Look-ups in named tables: a row name and a column name give one cell, copied from the table.

vod:
|  | miz | fosu | tuf | res | tuza | lega | deba | ter | sotad |
|---|---|---|---|---|---|---|---|---|---|
| rep | 2083 | 1579 | 1850 | 2493 | 1867 | 2486 | 1956 | 1748 | 2075 |
| sitom | 7165 | 2513 | -2256 | -477 | 9423 | 4223 | 4060 | 637 | -6113 |
| deputiz | 616 | 3651 | 1951 | 5583 | 298 | 825 | -240 | 409 | -1506 |
| lur | 2350 | 1891 | 2853 | 1781 | 2378 | 1744 | 1446 | 2484 | 2383 |
| lut | 2320 | 2702 | 2384 | 2037 | 2743 | 1793 | 2265 | 2596 | 2414 |
| peg | -325 | 5131 | 1695 | 5953 | -4 | 8 | -473 | -1094 | -2321 |
| lin | 2167 | 2515 | 2635 | 2161 | 2670 | 2208 | 2320 | 2177 | 2365 |
| nak | -1975 | 4319 | 3816 | 6034 | -1839 | -2921 | -843 | -267 | -1582 |
| razavo | 2718 | 2428 | 2259 | 2134 | 2433 | 1922 | 2538 | 2313 | 2237 |
| taka | -3092 | 2230 | 1309 | -530 | 2661 | 3062 | 8665 | 6565 | 3540 |
| zetovin | 720 | -280 | 3462 | 3122 | 4944 | 3600 | 944 | 6764 | 2553 |
| befe | -4151 | 2929 | 1602 | -364 | 3689 | 1886 | 2240 | 9298 | -224 |
| fipinu | 2477 | 2309 | 2815 | 2367 | 1115 | 2728 | 2419 | 2111 | 1683 |

What is the miz of deputiz in vod? 616
What is the miz of sitom in vod? 7165
What is the deba of lur in vod? 1446
What is the res of razavo in vod? 2134
What is the fosu of deputiz in vod? 3651
What is the deba of taka in vod? 8665
What is the sotad of zetovin in vod? 2553
What is the tuza of taka in vod? 2661
What is the fosu of nak in vod? 4319
What is the tuza of rep in vod? 1867
What is the deba of befe in vod? 2240
What is the tuf of peg in vod? 1695
What is the res of befe in vod? -364
What is the ter of rep in vod? 1748

Table vom
columns: sopiz, sul, nek, vav, dabukif, zil, viribi
nidaga: [150, 213, 171, 171, 98, 145, 73]
difuvif: [104, 211, 127, 145, 146, 135, 174]
nol: [137, 113, 115, 137, 180, 107, 162]
dol: [152, 177, 161, 163, 120, 155, 148]
volito: [171, 125, 200, 174, 163, 174, 60]
vopof: [207, 167, 127, 123, 203, 186, 151]
soduza: [42, 199, 127, 146, 135, 106, 184]
simared: [142, 100, 158, 170, 167, 148, 183]
radan: [191, 92, 218, 164, 213, 206, 118]
fir: [197, 57, 234, 182, 216, 210, 107]
vezisug: [156, 176, 171, 161, 118, 170, 191]
vef: [108, 158, 108, 116, 175, 140, 213]
ripavud: [164, 205, 180, 175, 93, 158, 79]

What is the vav of dol in vom?
163
What is the zil of soduza in vom?
106
What is the zil of radan in vom?
206
What is the zil of simared in vom?
148
What is the sul of volito in vom?
125
What is the viribi of vef in vom?
213
What is the viribi of vopof in vom?
151
What is the vav of volito in vom?
174
What is the dabukif of vef in vom?
175
What is the sopiz of radan in vom?
191
What is the nek of vopof in vom?
127
What is the sul of radan in vom?
92
What is the sul of dol in vom?
177
What is the nek of dol in vom?
161
What is the nek of nol in vom?
115
What is the viribi of fir in vom?
107
What is the sopiz of difuvif in vom?
104

podog
         kopoz    kam  vokit
sigafar  -5.98  -1.62   3.82
ges      -3.06  -2.75  -1.46
nudiv    -7.93   0.03  -2.58
nevev    -0.10   1.65   2.38
miborek   4.16  -0.14  -2.65
mubuta   -0.95   0.27   1.72
rarifib  -0.31  -0.81  -3.56
vasas     0.82  -1.52   7.64
givu     -2.27   1.19  -5.18
sug      -2.88  -0.64  -1.30
satel     2.59  -1.07  -1.16
nuf       1.22   2.76  -1.37
levob     0.62  -1.47   1.45

What is the kam of rarifib in podog?
-0.81
What is the vokit of rarifib in podog?
-3.56
What is the kopoz of satel in podog?
2.59
What is the kopoz of mubuta in podog?
-0.95
What is the vokit of levob in podog?
1.45
What is the vokit of nudiv in podog?
-2.58
What is the kam of vasas in podog?
-1.52
What is the kam of satel in podog?
-1.07
What is the vokit of mubuta in podog?
1.72
What is the kam of miborek in podog?
-0.14
What is the kopoz of miborek in podog?
4.16
What is the vokit of sug in podog?
-1.30
What is the kam of mubuta in podog?
0.27
What is the kam of nudiv in podog?
0.03
What is the kam of nevev in podog?
1.65
What is the vokit of sigafar in podog?
3.82
What is the vokit of vasas in podog?
7.64
What is the vokit of ges in podog?
-1.46
What is the kopoz of nuf in podog?
1.22
What is the kopoz of sug in podog?
-2.88

sev =
|  | bopebez | vidu | sis | vuvu |
|---|---|---|---|---|
| nul | 6.7 | 5.6 | -0.3 | -0.6 |
| misizeg | -6.4 | -0.2 | 4.1 | 1.1 |
| loniril | 3.4 | 4.7 | 0.0 | 1.3 |
| vip | 0.6 | 5.6 | 0.8 | 0.5 |
| feda | -2.3 | 1.4 | 3.1 | 0.4 |
| bovok | -0.7 | -4.8 | 5.2 | -1.7 |
| tak | -3.7 | 1.8 | 3.8 | -1.8 |
| nubige | 1.0 | -0.1 | 1.4 | 4.1 |
| numema | -4.3 | 2.1 | 5.0 | -5.2 |

vuvu of numema: -5.2
sis of feda: 3.1
bopebez of nul: 6.7
vidu of tak: 1.8
vidu of loniril: 4.7
vuvu of tak: -1.8
sis of numema: 5.0
vidu of numema: 2.1
vidu of bovok: -4.8
vidu of nubige: -0.1
sis of bovok: 5.2
bopebez of bovok: -0.7
bopebez of vip: 0.6

riv =
         midu  kikuze  zuvuna  fono
bedeke     14      11      -7    17
muz        27      22     -70    12
dizafet    30      29      -1     1
papomu      1      26     -34    -1
kisa      -21     -20      64     4
desizaf   -35     -32     -21    14
pov        -1      13      33     9
notakam     4      18      80    10
terel     -30      -2      17     8
zopo       25      10      17    46
gefat      27      19      52     7
ves        18       3      26     2

What is the midu of dizafet in riv?
30
What is the zuvuna of notakam in riv?
80
What is the zuvuna of muz in riv?
-70
What is the midu of terel in riv?
-30
What is the kikuze of kisa in riv?
-20
What is the midu of desizaf in riv?
-35
What is the fono of terel in riv?
8
Row with the largest kikuze: dizafet

Table rig
        vidakav  soge  nulevub  tup  kug  laf  kiv  rerilo
gipa        134   221      138  238  133  136  161     104
dov         135   162      132  116  138  136  204     109
tum         132   129      137  121  130  134   86     122
bigomi      135   164      135  159  137  136  102     127
kotut       132    95      137  103  131  134   82     127
muzap       136    90      132   76  137  135   59     184

What is the kug of muzap in rig?
137
What is the kiv of muzap in rig?
59
What is the rerilo of muzap in rig?
184
What is the vidakav of dov in rig?
135
What is the laf of muzap in rig?
135
What is the kiv of gipa in rig?
161
What is the kiv of tum in rig?
86

nafifon:
,muzo,gumuk,felan,reluk
piz,99,154,32,196
tozup,205,56,57,62
zonese,140,160,53,41

felan of piz is 32
felan of zonese is 53
gumuk of tozup is 56
gumuk of zonese is 160
reluk of tozup is 62
reluk of zonese is 41
reluk of piz is 196
muzo of tozup is 205
muzo of piz is 99
gumuk of piz is 154
felan of tozup is 57

Table luba
columns: pogote, suv, tuk, nerobik, lisupu, dusa, mive
tipur: [137, 134, 109, 141, 56, 132, 139]
sir: [127, 159, 75, 106, 153, 64, 124]
birisuz: [189, 149, 166, 157, 84, 193, 124]

What is the suv of birisuz in luba?
149
What is the suv of sir in luba?
159
What is the nerobik of birisuz in luba?
157
What is the lisupu of birisuz in luba?
84
What is the pogote of sir in luba?
127
What is the tuk of birisuz in luba?
166
What is the tuk of sir in luba?
75
What is the lisupu of sir in luba?
153
What is the lisupu of tipur in luba?
56
What is the tuk of tipur in luba?
109
What is the dusa of sir in luba?
64
What is the pogote of birisuz in luba?
189
What is the nerobik of sir in luba?
106
What is the suv of tipur in luba?
134
What is the nerobik of tipur in luba?
141
What is the pogote of tipur in luba?
137
What is the mive of sir in luba?
124

